Every row comes from one small tree of marks. The marks that hang from a mark follow it in brackets, in alphabetical order. Every link used is in the known rows. Which tree was each row made from?
Known rows:
vaki{refumi{fuzu lirufu purob}}: [11, -89, 54, 39, 33, 122, 279, -185, -306, -240, 210, 10, -121, -9, 136, 191, 222, -23, 77, 245, 75, 95, -65, -345, 70, -199, -174, 186, 140, 188, -130, -38, 29, -289, -305, -135, 328, -51, 20, 257, 262, -232, 63, 207, -39, -81, -279, -154, 118]
dugab{lupob{voli{vaki}} paku{dazu{ranat}}}: [362, 270, 316, -118, 114, 283, -179, 133, 314, -53, -32, 142, 107, 120, 290, -241, -184, -41, -191, -41, 217, 11, 316, -8, 369, 178, 334, 113, -207, -337, 50, 148, 113, -322, 55, -341, -198, -98, 221, 28, -124, 30, -74, 111, 81, 231, -219, 230, -360]
voli{lupob vaki{fugalu}}: [236, 271, 311, -221, 159, 191, -51, 49, 16, 60, -163, 376, 149, 241, 154, -84, -295, 82, 155, -59, 288, 44, 29, 216, 204, 22, 197, 116, 16, -88, 141, -49, 102, 66, -118, 129, -210, -24, 114, 244, 81, -76, 185, -245, 137, 7, 92, -285, -259]
donopeb{lirufu{lupob{ranat} vaki{fugalu}}}: [143, 427, -100, -217, 215, 136, -80, -235, 34, 233, -165, 228, 388, -502, 298, -57, 171, 256, 151, -247, 454, -128, 65, 56, 130, -70, 85, 306, -265, 15, 182, 283, 235, 146, -291, -114, -186, -217, -177, 383, -21, 142, -46, 60, 340, 304, 9, -346, 62]
lupob{dugab ranat voli{donopeb vaki}}: [181, 409, 65, -174, 22, -67, 204, -290, -30, -237, -319, 87, 165, 24, 445, -259, 80, -395, 47, -256, -17, -98, 20, 210, 420, 23, 341, -35, -234, -183, 152, 134, 150, -86, -80, -470, -266, -220, -65, 193, -61, 33, 14, -309, 36, -98, -150, 400, 63]
paku{dazu{fuzu{donopeb} ranat}}: [30, 274, 98, 183, 19, 118, 174, 88, 180, -20, 181, -162, 153, -18, 128, -500, 269, 170, -534, -265, 166, 58, 49, 43, 34, 121, 85, 27, -66, -130, -16, -188, 333, 18, 248, -186, -123, -244, 87, 58, -112, 344, -201, 462, -44, 286, 317, -126, -1]
vaki{refumi{fuzu purob}}: [2, -58, 83, 101, 0, 16, 238, -62, -139, -208, 234, -16, -221, 65, 10, 136, 70, -52, 26, 112, 15, 138, 91, -199, 75, -151, -149, 97, -8, 145, -66, -23, 5, -299, -136, -67, 232, 18, 104, 271, 233, -119, -11, 36, -63, 45, -201, 31, 76]
fugalu{lupob paku vaki}: [39, -25, -226, -79, -52, 32, -182, 106, 126, 201, 91, 132, 248, 148, -67, -33, 229, 314, 47, -291, -211, 367, -152, -61, 31, -46, -159, 69, -32, -149, 115, 272, 147, 119, 76, 213, -122, -196, -428, -22, 177, 310, -322, -136, 257, 293, 42, -272, -103]
voli{lupob vaki{refumi}}: [297, -32, 490, 18, -7, 169, 53, 82, -74, -216, -55, 148, -116, 230, 185, 7, -124, 128, 146, 11, -5, 76, 111, 175, 266, 58, 34, 84, -106, 20, 205, -75, 17, -87, -116, -82, -176, -50, 131, 184, 100, -58, 191, -226, 147, -248, 41, -90, -398]
purob{fuzu{donopeb{lirufu} ranat} refumi{voli}}: [32, 126, 38, -41, -18, 260, 518, -80, 380, -184, 359, -156, 119, 42, 223, -319, 394, 25, -341, -41, 373, 269, 49, -86, 22, 291, -36, 19, -133, -173, 189, 49, 177, -140, -286, -74, -323, -72, -490, 457, -83, -187, 121, 543, 84, 255, -20, -560, 120]
ranat{dazu dugab{fugalu paku}}: [273, 147, -257, 69, 241, 170, -201, 310, 5, 68, 109, 160, 92, 408, -66, -77, -372, -120, -5, -177, 542, -85, 314, 97, 162, 183, 126, -52, 160, -327, -119, 6, -248, 319, -24, -106, 183, -58, 87, -281, -87, -249, -235, 133, -50, 204, -200, 224, -321]
suvim{dugab vaki{fugalu}}: [27, 295, 55, -246, 245, 57, -122, 353, -46, 337, -51, 318, -23, -120, 181, -106, 136, 32, 229, 22, 299, -128, 62, 200, 89, -89, 190, 297, 32, 230, -39, -114, -179, 158, -282, 299, 46, 156, 132, -38, 27, -161, -10, -345, 274, 17, -79, -317, 18]
vaki{dugab{lupob{voli{purob}}}}: [-26, 56, 161, -158, 86, 70, 196, -3, 195, -101, -1, 38, -44, 114, -228, -110, 112, -42, 127, -114, -28, 70, 141, -86, 111, 105, 191, 177, -204, -73, 140, 320, 57, -180, -81, -98, -198, 7, 38, 278, 167, -194, -74, -97, 55, 109, -103, 292, 40]
vaki{fugalu refumi{lirufu}}: [136, 2, 184, 2, 254, 322, 109, -82, -191, 43, 31, 241, -61, -152, -50, 129, 8, 240, 216, 198, 106, -68, -141, -187, 139, 10, 41, 150, 165, 218, 38, -174, -73, -99, -281, -77, 159, -160, -304, 28, 310, -248, 93, 164, 270, -23, -89, -427, -34]
ranat{dazu{fuzu} dugab lirufu{lupob vaki{fugalu}}}: [181, 414, -148, 74, 220, 246, -81, 174, -268, 87, -122, 352, 308, -51, 415, -99, 145, 265, 30, -203, 649, -68, 169, -5, -111, -269, -89, 260, -231, 26, 91, 247, 46, 213, -197, -119, 18, -280, -275, 210, 111, -71, -147, 386, 261, 336, 14, -429, -395]
lirufu{lupob{ranat{dazu{paku} dugab{fugalu}} voli}}: [161, 382, -198, -97, 66, 77, -114, -100, -13, -62, -1, 132, 340, -39, 21, -288, 196, -96, -80, -373, 522, -70, 395, 104, 304, 191, 237, 181, 53, -180, 68, 386, 78, 367, 93, -468, 52, -382, 214, -43, -182, 141, -321, 85, 66, 271, -242, 346, 63]
dugab{lupob{ranat} paku{dazu}}: [351, 231, 15, 60, 92, 150, -131, 210, 219, 110, -77, 56, -9, -47, 184, -174, -161, -53, -248, -179, 500, -146, 265, 87, 240, 215, 242, 72, 2, -380, 6, 112, -47, -58, -18, -414, -141, -134, 255, -153, -209, 41, -124, 17, -114, 348, -320, 418, -201]
dazu{fuzu{donopeb} paku ranat{lirufu{lupob{dugab}}}}: [298, 158, -45, 175, -133, 83, 465, -152, -76, 68, 290, -174, 547, -93, 459, -524, 458, 167, -775, -530, 49, 356, 50, 192, -145, -104, 57, 445, -238, -131, 94, 261, 562, 278, 164, -280, -116, -341, 43, 144, -63, 267, -272, 388, 128, 471, 272, 7, -119]
voli{donopeb{lirufu} vaki{dugab fugalu}}: [77, 351, 16, -206, 424, 387, 244, -70, 116, 51, 13, 367, 189, 229, 304, -194, -173, 17, 195, 65, 112, -36, -146, 87, 262, -36, 201, 142, -81, 44, 197, -66, 157, 96, -227, 10, -519, -128, -340, 253, 299, -303, 71, -181, 327, 11, 4, -529, -104]
voli{lupob purob{fuzu{donopeb ranat} refumi}}: [209, 155, 259, 79, -254, -116, 527, 149, 406, -273, 207, -212, -10, 349, -228, -344, 208, 25, -480, -394, 470, 422, 14, 232, -12, 337, -39, -264, -285, -381, 289, 143, 272, 72, -155, -44, -216, -14, 182, 525, -117, -133, 106, 175, -144, 24, 268, -319, 33]
dugab{fugalu{suvim vaki} paku}: [222, -135, -593, 12, 119, 186, -317, 364, 189, 73, 62, 249, 106, 229, -211, 188, -267, 179, 28, 58, -100, 236, -21, -13, 123, -96, -49, -147, 135, -235, -106, -3, 51, 197, 39, 333, -152, -141, -67, -192, 60, -37, -439, -23, 119, 196, -3, -10, -412]
lupob{ranat{dazu{fuzu} dugab}}: [152, 314, -153, 176, 74, 143, 7, 172, -97, -174, 167, 100, 155, 90, 151, -399, 253, -117, -178, -384, 662, -105, 267, 169, 119, 217, 143, -49, -27, -139, 47, 21, -1, 189, 33, -262, 29, -200, 163, -83, -113, 131, -270, 115, -151, 78, -37, 315, -24]
purob{fuzu refumi{lirufu voli{donopeb}}}: [20, -11, 17, -171, -99, 152, 552, -153, -111, -294, -40, -19, 69, 232, 316, -12, 83, 117, -94, 218, 294, 265, -137, -185, -75, -92, 82, -59, 186, -6, 110, -48, 76, -192, -172, -49, -32, -100, -538, 347, 13, -234, 375, 469, 81, -130, -249, -246, 86]
dugab{fugalu{vaki} lupob{ranat{dazu} voli}}: [305, 311, -20, -1, 153, 253, -226, 138, 246, 46, 18, 266, 12, 53, -142, -164, -47, -92, 55, -102, 143, -135, 337, -57, 302, 283, 293, 54, 80, -305, -4, 216, -95, -22, -94, -108, -69, -229, -89, -4, -15, 108, -175, 54, 270, 265, -178, 335, -76]
voli{donopeb{paku} lupob{ranat} vaki}: [353, 232, 336, -95, -212, -262, 219, -127, 172, -278, -189, 46, 209, 286, 442, -205, -201, -201, -137, -321, 390, -7, 37, 496, 287, 163, 289, 7, -37, -419, 270, 124, 319, 280, 62, -313, -209, -106, 480, 151, -99, 180, 164, -414, -139, -485, 76, 44, -294]
voli{purob{refumi{dazu{paku} fuzu{donopeb}}} vaki}: [75, 298, 237, 226, -117, -307, 365, 309, -140, -273, 173, 17, -74, 568, -36, -52, 63, 191, -386, 22, -37, 423, 332, 54, 268, -109, -97, 48, -160, 14, 141, -227, 320, -171, -120, -61, -167, -125, 405, 701, 64, -65, 167, 17, -243, -516, 107, -441, 20]
lirufu{lupob{ranat} vaki}: [90, 227, -9, 8, -28, -168, -94, -150, -81, 29, -232, -125, 202, -439, 249, 15, 257, 165, 24, -355, 184, -36, 136, 77, 91, -198, -22, 143, -316, -63, 161, 338, 207, 71, -161, -171, -115, -120, 45, 291, -156, 353, -91, -83, 186, 66, -53, 159, 41]
fugalu{paku suvim vaki}: [-62, -76, -489, -121, 32, -41, -318, 308, 112, 38, 65, 271, 126, 126, -96, 122, 135, 235, 71, -40, -309, 341, -222, -98, 84, -162, -209, -33, -70, -77, -20, 203, 198, 196, 114, 246, -197, -236, -225, -52, 174, 138, -354, -191, 62, 28, 59, -272, -244]
donopeb{lirufu paku{dazu{ranat{dugab}}}}: [189, 136, -171, -174, 42, 190, -39, -93, 247, -2, 223, 295, 321, -122, 289, -342, 99, -46, -185, -131, 632, -383, 269, 64, 199, 217, 163, 70, -133, -152, -58, 62, 155, 226, 122, -264, -10, -255, 288, -169, -170, 27, -73, 312, -79, -127, 67, -467, -127]
suvim{purob{refumi{fuzu}} vaki}: [217, 107, 56, -76, -59, -16, -13, 286, 7, 8, 180, 59, -208, 91, 305, -114, 118, 110, -87, 381, 373, -6, 124, 59, 118, -138, 115, 46, -166, 191, 90, 54, -238, -241, -218, 290, 156, 214, 210, 373, -136, 19, 240, 11, 12, -300, -16, -230, 127]
refumi{fuzu lirufu{lupob}}: [-19, 115, -196, -164, -1, 73, 79, -169, -219, -124, -101, -45, 358, -228, 336, 78, 387, -14, -226, 127, 280, 66, -110, -151, -67, -259, -157, 289, 89, 35, 0, 158, 200, 51, -217, -214, 16, -87, -270, 295, 53, 53, 157, 201, 173, 64, -174, -138, 140]
lirufu{vaki{dugab fugalu{paku} refumi{voli}}}: [-44, 107, 234, -143, 492, 218, 207, -94, -105, 247, -18, 210, -55, -68, 117, 131, -13, 497, 626, -145, -192, 162, 81, -200, 223, -179, 151, 485, -126, 225, 219, 108, 45, -59, -252, 127, 16, -167, -519, 382, 391, 18, -101, -147, 388, 264, -336, -348, -110]
refumi{fuzu voli{vaki}}: [-14, 124, 63, -177, 83, 84, 70, -38, -130, -180, -50, 19, 213, 214, 417, 41, -42, -87, 19, 202, 21, 182, 150, -73, 182, -203, 61, 219, 6, 22, 4, -175, 116, -256, -140, -12, -45, 74, -141, 444, 24, 11, 252, 3, 95, -46, -162, -10, -53]
paku{dazu{fuzu{ranat}}}: [29, 252, -5, 175, -38, 326, 87, -66, 210, -23, 32, -29, 47, -174, 165, -357, 258, -60, -255, -110, 289, -98, -42, 14, 40, 283, 14, -204, -23, -118, 11, -153, 158, 0, 34, -188, -129, -181, 240, 72, -99, 99, -204, 321, -89, 349, 64, -237, 51]
fugalu{suvim{dugab{paku} purob vaki}}: [214, 74, -371, -208, 27, -97, -400, 668, -13, 151, 31, 58, 42, 80, 193, -125, 152, 51, 27, 121, 350, 142, -81, 231, 107, -115, 99, 231, -44, 58, -65, 176, -225, 127, -112, 311, 65, 171, 459, -54, -85, -209, -301, -353, 16, -255, -10, 30, -391]
donopeb{lirufu{lupob} paku}: [111, -28, -55, -77, -85, -36, 36, -180, 251, -32, 16, 64, 340, -190, 321, -31, 206, -24, -191, -98, 375, -147, 22, 103, -73, 157, -48, 237, 4, -85, 106, 319, 207, 274, -28, -186, -121, -57, 18, 133, -15, 20, 43, 132, 43, -67, 60, -398, -137]
refumi{dazu{paku} purob voli}: [-168, 75, 177, -74, -110, -45, 257, -170, -375, -37, 79, 12, 49, 116, 73, 35, 43, 210, 164, -55, 28, 295, 246, -236, 105, -163, -7, 252, 362, 121, -259, 63, 232, -254, 40, 71, 276, -145, 447, 406, 138, -155, -6, 120, -360, -44, -318, -19, 81]
fuzu{donopeb ranat{dazu dugab{paku}}}: [144, 283, -37, 272, 155, -14, 2, 359, 118, -126, 282, -266, 140, 286, 11, -323, 132, -196, -336, -515, 556, 152, 154, 124, 309, 284, -116, -62, -139, -533, 60, 182, 18, 232, -104, -413, -23, -105, -75, -173, -48, -228, -333, 16, -259, 196, -102, 31, -304]
lirufu{lupob vaki{dugab refumi}}: [58, -28, 172, 176, 211, 117, 150, -36, -152, -37, -80, -59, -106, -343, 143, 137, 297, 369, 255, -196, -168, -14, 163, -92, 126, -294, -134, 265, -323, 249, 296, 294, 68, -62, -273, -41, -271, -121, -325, 335, 205, 130, -130, -142, 428, 13, -193, -56, -137]
paku{dazu{fuzu ranat{dugab}}}: [77, 227, -128, -13, 27, 342, -7, 26, 13, -46, 153, 144, 219, -62, 174, -463, 201, 106, -279, -219, 482, -113, 226, 54, 89, 58, 148, -67, -168, -73, -59, -126, 182, 64, 231, -125, -55, -238, 231, -111, -148, 205, -218, 388, -39, 241, 138, 6, -44]
vaki{fugalu{lupob} refumi{voli{donopeb purob}}}: [-34, 32, 255, -190, -99, 25, 350, -112, -148, -43, -49, -65, 202, 217, -255, -36, -232, 422, 233, -203, 134, 433, -198, -57, 248, -22, 60, 36, 34, -34, 197, -137, 130, -237, 74, -106, 181, -227, -433, 398, 417, -231, 67, 102, 299, 173, 212, -127, -38]
paku{dazu{fuzu ranat{lirufu}}}: [210, 169, -30, 63, -39, 368, 132, 0, 84, 38, 130, 96, 136, -148, 320, -345, 171, 143, -371, 105, 228, -116, -8, 13, -171, -47, 132, 46, -100, 29, -129, -122, 166, -33, 113, -213, 111, -281, 286, -65, -105, 141, -79, 566, 52, 223, 118, -290, -106]
lirufu{lupob{voli{donopeb{paku{dazu}} purob vaki}}}: [47, 259, 273, -68, -183, -344, 25, -86, 295, -359, -519, -28, 221, 215, 263, -69, 4, -148, -159, -123, 226, -95, -62, 145, 254, 80, 74, -152, -148, -210, 139, 204, 324, 43, 140, -611, -119, -188, 339, 408, -29, -78, 188, -6, -163, -361, 112, -290, -250]
ranat{dazu dugab lirufu{lupob vaki}}: [134, 219, -156, 48, 71, -9, -189, 184, -325, -18, -157, 123, 195, -88, 406, 55, 178, 128, 83, -140, 405, -140, 213, -62, -13, -384, -238, 210, -338, -21, 17, 412, -77, 157, -234, -282, 59, -240, -194, 93, -36, -122, -25, 206, 187, -21, -129, -235, -396]
purob{fuzu refumi{dazu{paku ranat{dugab}}}}: [271, 200, -79, 4, -102, 152, 361, 173, -98, -166, 409, 318, 48, 132, -41, -282, 167, 276, -388, -159, 463, 283, 562, 21, 49, -9, 127, -100, -121, 50, 85, 85, 222, -36, 65, 157, -112, -240, 236, 217, -62, 104, -81, 308, 24, -181, -176, -181, 108]

Write each row's tree:
[363, 184, -173, 27, 62, -16, 44, -85, -4, 70, -155, -109, 337, -277, 319, -174, 177, -156, -279, -562, 456, -40, 139, 278, 135, 29, 184, 142, -114, -289, 68, 385, 112, 192, -142, -392, -78, -106, 57, 29, -195, 108, -179, -225, -34, 332, -297, 600, -29] => lirufu{lupob{dugab{paku} ranat}}
[125, 165, -4, 17, 87, 112, -177, 326, -118, -29, 143, 208, 32, 230, 30, -177, -133, -105, -49, -195, 486, -84, 363, -55, 197, 118, 15, 89, -64, -247, 7, 175, -190, 27, -13, -136, -105, -71, -108, -104, 17, -206, -46, 69, 56, 78, -97, 282, -249] => ranat{dazu dugab{lupob}}
[335, 317, -367, -198, 206, 336, -161, -1, 197, 30, -228, 286, 61, -59, 258, -116, 7, -181, 27, 140, 558, -431, 260, 90, 192, 25, 308, 77, -27, -256, -183, 143, -211, 160, -130, -648, 124, -369, 225, -401, -256, -159, -229, 295, -89, 372, -456, 77, -237] => lupob{ranat{dugab{fugalu paku{dazu}} lirufu} voli}
[291, 22, 391, -146, -327, -163, 388, -82, 271, -324, -1, 183, 120, 647, 263, -133, -287, 5, -54, -70, 440, 86, -33, 406, 190, 273, 149, -83, -248, -301, 339, 25, 257, 189, -41, -144, -211, -31, 502, 432, -49, -315, 422, -91, -246, -706, 337, -603, -357] => voli{donopeb{lirufu paku} lupob purob{refumi} vaki}
[-73, 222, 77, 80, -38, 58, 207, -193, -476, -95, -94, 144, -1, -97, 306, 113, 316, 274, 245, -15, 132, 58, 73, -320, -99, -271, -165, 137, 179, 167, -211, 31, 252, -228, -285, 184, 174, -147, 290, 523, 189, -33, -118, 428, -174, -136, -127, -328, 31] => refumi{dazu{fuzu} lirufu{vaki} purob}
[349, 332, 354, 21, -49, -139, -31, 226, 7, -215, -64, 42, 162, 416, 11, -268, -140, -110, -27, -385, 502, 48, 140, 345, 317, 256, 220, -96, -94, -261, 94, 50, 107, 106, -106, -278, 96, -95, 710, 367, -153, -71, 153, -283, -183, -394, 146, 164, -166] => voli{lupob{ranat{dazu}} purob vaki}
[129, -152, -137, -171, 24, 176, -258, 396, -92, -31, 323, 457, -283, 76, 58, 88, -219, 136, 285, 66, 292, 11, 372, -171, 397, -191, -107, 21, -32, -34, -232, 119, -191, -97, -142, 319, -104, -28, 273, -86, 153, -344, -349, 101, 261, 146, -1, 232, -270] => ranat{dugab{fugalu{suvim{vaki{refumi{purob}}}} lupob}}
[174, 211, 48, 456, 2, -91, 290, 244, -162, -15, 192, -69, 93, 381, 371, -173, 149, 265, -259, -212, -110, 321, 101, -35, -108, -64, -118, 321, -83, -20, 153, 31, 243, 140, 64, -168, 70, -309, -7, 174, 5, 130, -297, 422, -80, 128, 149, -425, -385] => ranat{dazu{fuzu{donopeb} paku} lirufu{vaki}}
[66, 0, 162, -139, 164, 261, 425, -88, -66, -315, 101, 85, -78, 40, -54, 56, 335, -2, 124, 207, -21, 114, 95, -312, 201, -12, 87, 384, -111, 124, 178, 159, 59, -351, -334, -310, -23, -110, -247, 437, 381, -280, 59, 94, 232, -29, -313, 82, 89] => vaki{dugab{lupob{voli{purob}}} refumi{fuzu lirufu}}
[268, 199, -601, -262, -42, 117, -251, 138, 41, 55, -236, 187, 295, -67, 96, -278, 148, -17, 1, -121, 320, 2, -123, -114, 296, 11, 145, 28, 62, -157, 36, 414, -126, -240, 177, -192, -120, -416, -159, 93, -26, 6, -539, 87, -8, 285, -118, 196, -208] => fugalu{lupob{dugab{paku{dazu}} voli} suvim{purob}}
[-19, -100, 84, -132, 77, 254, 308, -197, -362, -239, 49, -47, 84, -73, 299, 180, 232, 122, 127, 351, 32, 132, -5, -313, 136, -177, -29, 367, 197, 211, -17, -197, 26, -304, -254, -216, 281, -116, -425, 302, 213, -130, 266, 291, 163, -64, -323, -129, 42] => vaki{refumi{fuzu lirufu voli}}
[322, 230, -456, -209, -45, 143, -92, 159, 152, 318, 58, 82, 269, 117, -214, -362, 88, -18, -198, -36, 366, 125, 2, 104, -252, 146, 207, 159, 151, -20, 24, 91, -227, 178, -83, 430, -68, 51, -1, 217, -8, 32, -233, 211, 623, 252, 185, -52, -10] => suvim{dugab{fugalu{lupob}} purob{fuzu}}
[-22, 150, -422, -221, 19, -25, -174, 116, -127, 181, -64, 366, 258, -189, -98, 110, -80, 409, 321, -183, 64, 243, -104, -197, 159, -322, -147, 51, -71, 7, 188, 144, 131, -91, 9, 379, -253, -305, -433, 236, 223, 203, -497, 12, 451, 219, 186, -320, -75] => lirufu{vaki{fugalu{lupob suvim}}}
[58, 324, -68, -216, 6, 137, 227, -119, -339, -118, 127, 98, 275, -261, 182, -63, 302, 80, -217, 182, 252, 54, 116, -183, 47, -230, 34, 215, 148, 71, -188, -78, 292, -149, -178, -60, 226, -211, 72, 357, 140, 120, 137, 303, 125, -269, -183, -210, 291] => refumi{dazu{ranat} fuzu lirufu}
[-15, 13, 53, 152, 233, 60, 368, -92, -222, -134, 194, 28, -293, -38, 126, 186, 168, 111, 348, -27, -169, 90, 220, -284, 146, -393, -134, 259, -219, 269, 98, 134, 51, -319, -336, 111, 23, -17, -37, 481, 300, -8, -189, -133, 115, 15, -365, -43, 66] => lirufu{vaki{dugab refumi{fuzu purob}}}
[-28, 257, 16, 44, 49, 4, 135, -153, 177, 38, 145, -181, 177, -164, 234, -164, 297, 65, -20, -238, -22, 95, -38, -50, 172, 118, -196, 141, -390, -210, 168, 114, 287, 67, -250, -113, -268, -130, -227, 297, -20, -4, -162, 218, 108, 170, 221, -567, -51] => fuzu{donopeb{lirufu{vaki}} ranat}
[209, 323, -142, 237, 75, -34, 199, 145, 234, -235, 354, 66, 323, 203, 360, -523, 408, -188, -431, -497, 808, -176, 274, 253, 148, 470, 104, 186, 5, -317, 135, 103, 196, 429, 37, -441, -115, -265, 65, -45, -101, 122, -303, 292, -278, -70, 169, -208, -189] => lupob{ranat{dazu{fuzu{donopeb{lirufu paku}}} dugab}}
[4, -139, -550, -66, -145, 80, -242, 281, -7, -33, 104, 220, 236, -18, -179, 45, 223, 318, 54, -109, -165, 333, -163, -158, 137, -256, -283, -112, 15, -55, 86, 173, 143, -77, 115, 348, -347, -304, -444, -16, 192, 220, -487, -84, 302, 75, 178, -168, -165] => fugalu{lupob suvim vaki}
[86, -199, -133, -81, -146, 29, -107, 428, -101, -111, 194, 205, -90, -163, 116, 69, 215, 366, 184, 16, -12, 213, -24, -90, 300, -211, -228, -40, 19, 205, 117, 70, -65, -217, -7, 217, -128, -199, -247, -15, 186, 125, -413, -67, 418, -62, 94, -111, -100] => fugalu{lupob suvim{vaki{refumi}}}
[303, 340, -151, -343, -19, 50, 153, -116, -67, -121, -178, 119, 386, 225, 553, -173, -89, 81, 178, -439, 680, 114, 151, 369, 308, 12, 158, 225, -349, -472, 279, 313, 267, 354, -55, -369, -198, -257, 25, 45, -157, -54, -86, -176, -167, 92, -134, 90, -424] => voli{donopeb{lirufu{vaki}} lupob{ranat{dugab{paku}}}}
[245, 20, 56, -2, 303, 357, 301, -220, -142, 105, 8, 54, -129, -305, 267, 102, 28, 291, 466, 114, -134, -193, 262, -90, 157, -292, 235, 402, -144, 178, 44, 14, -114, -85, -451, -118, 73, -255, -113, 194, 91, -3, -67, 152, 499, 81, -346, -24, -106] => lupob{ranat{lirufu{vaki{dugab{fugalu} refumi{voli}}}}}
[247, 340, -227, 193, 241, 195, 209, 67, 63, 131, -124, 99, 237, 116, 636, -286, 164, 86, -169, -381, 211, -59, 142, 28, 120, 121, 42, 254, -145, -194, 81, -46, 206, 87, -72, -259, -296, -285, -271, 205, -156, 32, -316, 409, -154, 538, 12, -277, -341] => lupob{dugab{paku{dazu{fuzu{donopeb{lirufu{vaki}}}}}}}
[-62, 82, 51, 123, -114, -304, 344, 180, 85, -208, 193, -211, -104, 347, -198, -55, 131, 51, -358, -24, 115, 259, 59, 26, 50, -57, -115, -19, -275, -99, 147, -116, 114, -96, -106, -90, -9, 30, 12, 424, -21, -72, 157, 123, -201, -175, 195, -201, 164] => voli{purob{refumi{fuzu{donopeb}}}}
[162, 78, 293, 6, 19, 243, 204, -81, -354, -139, 168, 71, -21, -346, -7, -3, 263, 325, -8, 134, 49, -21, 108, -185, 159, -70, 12, 122, 98, 209, -122, -115, 135, -231, -201, -139, 244, -284, 71, 165, 255, -25, 102, 298, 227, -413, -110, -235, 66] => vaki{refumi{dazu{ranat} lirufu}}
